Below are the code and all the weights of a small trained network. Each question names an input and a class and asks about switching units off, where a switched-off unit gives its printed mean instead of its output.

import numpy as np


def w(rows, s, z=0):
    codes = np.array(rows[::2]) - 128.0
    scale = np.full(codes.shape[1], s)
    scale[-1] = z or s
    return codes * scale


def norm(h):
    return h / np.sqrt((h * h).mean(-1, keepdims=True) + 1e-5)


def f(y):
    return y / 2 * (1 + np.tanh(0.7978845608 * (y + 0.044715 * y**3)))


def log_softmax(a):
    a = a - a.max(-1, keepdims=True)
    return a - np.log(np.exp(a).sum(-1, keepdims=True))


def net(x, mask):
    res = np.array(x, float).reshape(1, 6) / 4 @ E
    u = 0
    for l in range(4):
        y = f(norm(res) @ A[l][:, :-1].T + A[l][:, -1])
        res = res + np.where(mask[u : u + 9], y, B[l][:, -1]) @ B[l][:, :-1]
        u += 9
    return log_softmax(norm(res)[-1] @ U[:, :-1].T + U[:, -1])


A, B = {}, {}
E = w([
[221,208,220,106,108,101,138],'x0',
[166,117,107,98,107,103,2],'x1',
[134,26,144,73,50,163,204],'x2',
[98,142,152,188,102,189,175],'x3',
[177,94,184,159,120,113,105],'x4',
[134,34,169,176,83,70,72],'x5',
],0.0009)
A[0] = w([
[144,204,86,97,169,142,81,41],'L0N1',
[165,137,112,122,136,125,130,40],'L0N2',
[155,127,122,154,134,132,113,154],'L0N3',
[133,144,105,179,254,95,72,109],'L0N4',
[128,188,127,122,128,9,108,111],'L0N5',
[159,126,194,25,35,159,173,55],'L0N6',
[157,88,148,177,138,150,133,59],'L0N7',
[30,148,89,142,192,164,179,58],'L0N8',
[116,185,146,101,141,156,143,3],'L0N9',
],0.0026,0.00071)
B[0] = w([
[141,80,156,142,134,213,95,168],'L0N1',
[90,90,168,65,172,169,170,95],'L0N2',
[141,132,159,109,154,156,135,149],'L0N3',
[242,95,108,77,94,172,166,254],'L0N4',
[210,135,125,145,183,105,95,213],'L0N5',
[171,199,128,124,37,100,193,187],'L0N6',
[119,155,181,139,87,155,118,112],'L0N7',
[120,178,7,116,169,62,242,194],'L0N8',
[132,46,50,75,135,113,103,95],'L0N9',
],0.0017,0.00074)
A[1] = w([
[116,123,81,167,155,162,67,169],'L1N1',
[112,196,36,93,196,200,109,143],'L1N2',
[202,81,191,128,65,87,34,82],'L1N3',
[135,94,105,67,149,85,145,1],'L1N4',
[139,13,72,109,102,115,127,59],'L1N5',
[130,130,113,67,91,139,204,72],'L1N6',
[132,2,77,128,68,99,71,56],'L1N7',
[140,200,43,31,196,141,102,59],'L1N8',
[193,184,172,105,181,103,53,106],'L1N9',
],0.0026,0.0006)
B[1] = w([
[129,215,133,87,51,138,74,160],'L1N1',
[106,131,115,209,47,234,65,205],'L1N2',
[49,123,42,177,185,143,202,245],'L1N3',
[80,95,113,131,139,129,208,115],'L1N4',
[94,226,226,31,187,126,164,157],'L1N5',
[175,115,76,102,106,2,120,148],'L1N6',
[17,243,226,51,200,129,147,187],'L1N7',
[107,32,158,223,82,186,75,200],'L1N8',
[178,57,69,169,220,99,130,228],'L1N9',
],0.0017,0.0012)
A[2] = w([
[122,94,168,168,135,138,200,13],'L2N1',
[100,178,57,146,169,166,213,37],'L2N2',
[102,136,206,181,118,117,166,118],'L2N3',
[92,122,43,136,159,165,178,106],'L2N4',
[143,133,237,163,107,130,143,98],'L2N5',
[91,123,244,200,124,147,164,4],'L2N6',
[6,134,170,62,20,152,162,59],'L2N7',
[87,48,216,7,133,43,159,126],'L2N8',
[87,87,109,77,121,93,30,252],'L2N9',
],0.0026,0.00041)
B[2] = w([
[134,124,101,115,124,126,47,141],'L2N1',
[87,123,130,146,85,83,85,186],'L2N2',
[127,80,60,104,133,133,76,156],'L2N3',
[70,153,127,133,73,62,114,189],'L2N4',
[81,74,98,89,107,125,73,145],'L2N5',
[146,59,103,98,89,128,88,143],'L2N6',
[171,97,136,156,219,108,144,240],'L2N7',
[88,133,135,106,176,251,153,254],'L2N8',
[105,189,196,172,122,107,176,191],'L2N9',
],0.0028,0.00088)
A[3] = w([
[124,4,108,122,76,154,132,39],'L3N1',
[106,27,117,130,148,155,90,3],'L3N2',
[244,140,165,125,211,102,84,68],'L3N3',
[53,108,87,197,130,78,118,109],'L3N4',
[177,141,97,165,79,91,85,94],'L3N5',
[94,197,191,134,172,81,46,79],'L3N6',
[206,95,157,76,74,92,223,60],'L3N7',
[80,183,88,145,114,77,178,76],'L3N8',
[72,160,172,157,175,53,92,76],'L3N9',
],0.0033,0.00072)
B[3] = w([
[158,147,165,148,103,79,90,143],'L3N1',
[155,99,184,104,71,139,78,135],'L3N2',
[105,1,60,171,156,61,211,253],'L3N3',
[154,124,114,45,89,98,183,190],'L3N4',
[97,132,144,98,177,174,154,172],'L3N5',
[172,160,152,136,140,75,115,176],'L3N6',
[211,225,111,68,128,156,120,170],'L3N7',
[88,48,120,128,92,59,85,155],'L3N8',
[163,189,168,134,115,121,108,167],'L3N9',
],0.0033,0.0015)
U = w([
[254,209,76,25,93,195,214,136],'0',
[204,26,46,225,237,64,180,209],'1',
[116,206,52,215,102,249,47,102],'2',
[42,110,210,44,212,195,189,168],'3',
[97,227,196,177,182,40,56,2],'4',
[197,33,206,101,43,131,38,80],'5',
[25,125,28,103,12,37,184,200],'6',
],0.0086,0.0013)

Each question gives the input, the list of numbers given to net, and the class t.
The units are the neurons (one row each of A and B). Each row of codes is followed by its name. A weight is (code - 128) times the scale printed after its matrix; where a second scale follows, it is the last column's (A, B and U).
mask holds one flag per neuron, layer by layer. A switched-off neuron (its flag False) gives its mean, the last column of its row in B, instead of its output. The means were averaged over made-up inputs and are rounded, as every weight is.
A unit's drop is (log p(t) with every unit on - log p(t) with that unit switched off) / (log p(t) with every unit on - log p(t) with every unit switched off).
The circuit of an input: a set's keep is (log p(t) with only the set's units on - log p(t) with every unit switched off) / (log p(t) with every unit on - log p(t) with every unit switched off). Starting from the 12 units with the biggest drops (on a tie, the unit counted first), units are removed one at a time, each time the one whose removal leaves the highest keep (on an exact tie, the one counted first), for as long as the keep stays at least 0.8.
units of the circuit, in order: the units of the circuit, biggest drop first
most important unit: the unit with the biggest drop
top k neurons: the k neurons with the biggest drops, biggest first
k most important neurons of layer l: the k neurons of layer l with the biggest drops, biggest first
input [-5,-3,8,3,5,-4], class 0: top 4 neurons	(L1N3; L3N7; L3N3; L2N7)
input [0,8,-3,3,-3,4], class 4: most important unit	L2N7
input [-6,-1,-5,5,-8,-3], class 6: units of the circuit, in order	(L3N4; L2N4)
input [-5,2,8,5,-8,4], class 3: top 4 neurons	(L2N7; L2N8; L1N5; L1N3)
input [-8,-3,6,1,5,6], class 3: units of the circuit, in order	(L1N7; L1N5)
input [1,2,-2,7,0,-6], class 2: top 2 neurons	(L1N2; L3N3)
input [-8,-5,6,-3,-5,4], class 3: units of the circuit, in order	(L1N5; L3N3)
input [-4,2,-4,-8,-5,1], class 4: top 2 neurons	(L2N9; L2N7)
input [1,1,1,1,0,-5], class 2: units of the circuit, in order	(L1N2; L1N8)
input [5,2,2,-2,-4,4], class 0: top 4 neurons	(L0N6; L3N7; L2N7; L0N1)
input [-1,-1,-4,3,1,-6], class 2: top 3 neurons	(L1N2; L3N3; L1N8)
input [3,-1,3,8,5,-1], class 5: 2 most important neurons of layer 0	(L0N4; L0N8)
input [5,-4,-2,3,4,-2], class 1: top 2 neurons	(L3N3; L1N8)
input [4,-8,3,-6,0,0], class 0: units of the circuit, in order	(L3N7)
input [1,-5,7,-4,-6,4], class 0: top 2 neurons	(L0N6; L3N7)
input [-2,-4,7,-8,0,0], class 3: units of the circuit, in order	(L2N8; L1N5)
input [-8,-8,-3,1,-1,8], class 6: top 2 neurons	(L0N8; L3N4)
input [5,4,1,-8,8,7], class 1: units of the circuit, in order	(L3N3; L1N3)
input [-4,-3,3,3,1,6], class 5: top 3 neurons	(L2N6; L3N2; L0N9)
input [-5,-1,-1,-1,5,-6], class 6: most important neuron of layer 0	(L0N8)
input [-1,-3,-3,-2,-6,-5], class 6: 2 most important neurons of layer 3	(L3N4; L3N8)
input [4,-7,-2,5,6,-1], class 5: top 2 neurons	(L2N6; L2N5)
input [-3,-3,1,-3,-2,2], class 3: 2 most important neurons of layer 3	(L3N3; L3N1)
input [3,0,-1,7,-7,3], class 6: top 2 neurons	(L3N8; L0N4)
input [-8,8,-6,-8,3,-1], class 4: top 3 neurons	(L2N9; L1N7; L2N7)
input [6,-1,7,8,-2,4], class 0: 2 most important neurons of layer 3	(L3N7; L3N8)
input [-6,-1,3,-7,6,-2], class 3: top neuron	(L2N8)
input [-8,8,-2,-7,-5,-2], class 4: top 2 neurons	(L2N9; L3N6)
input [5,-5,0,7,-1,-7], class 6: 2 most important neurons of layer 0	(L0N4; L0N8)
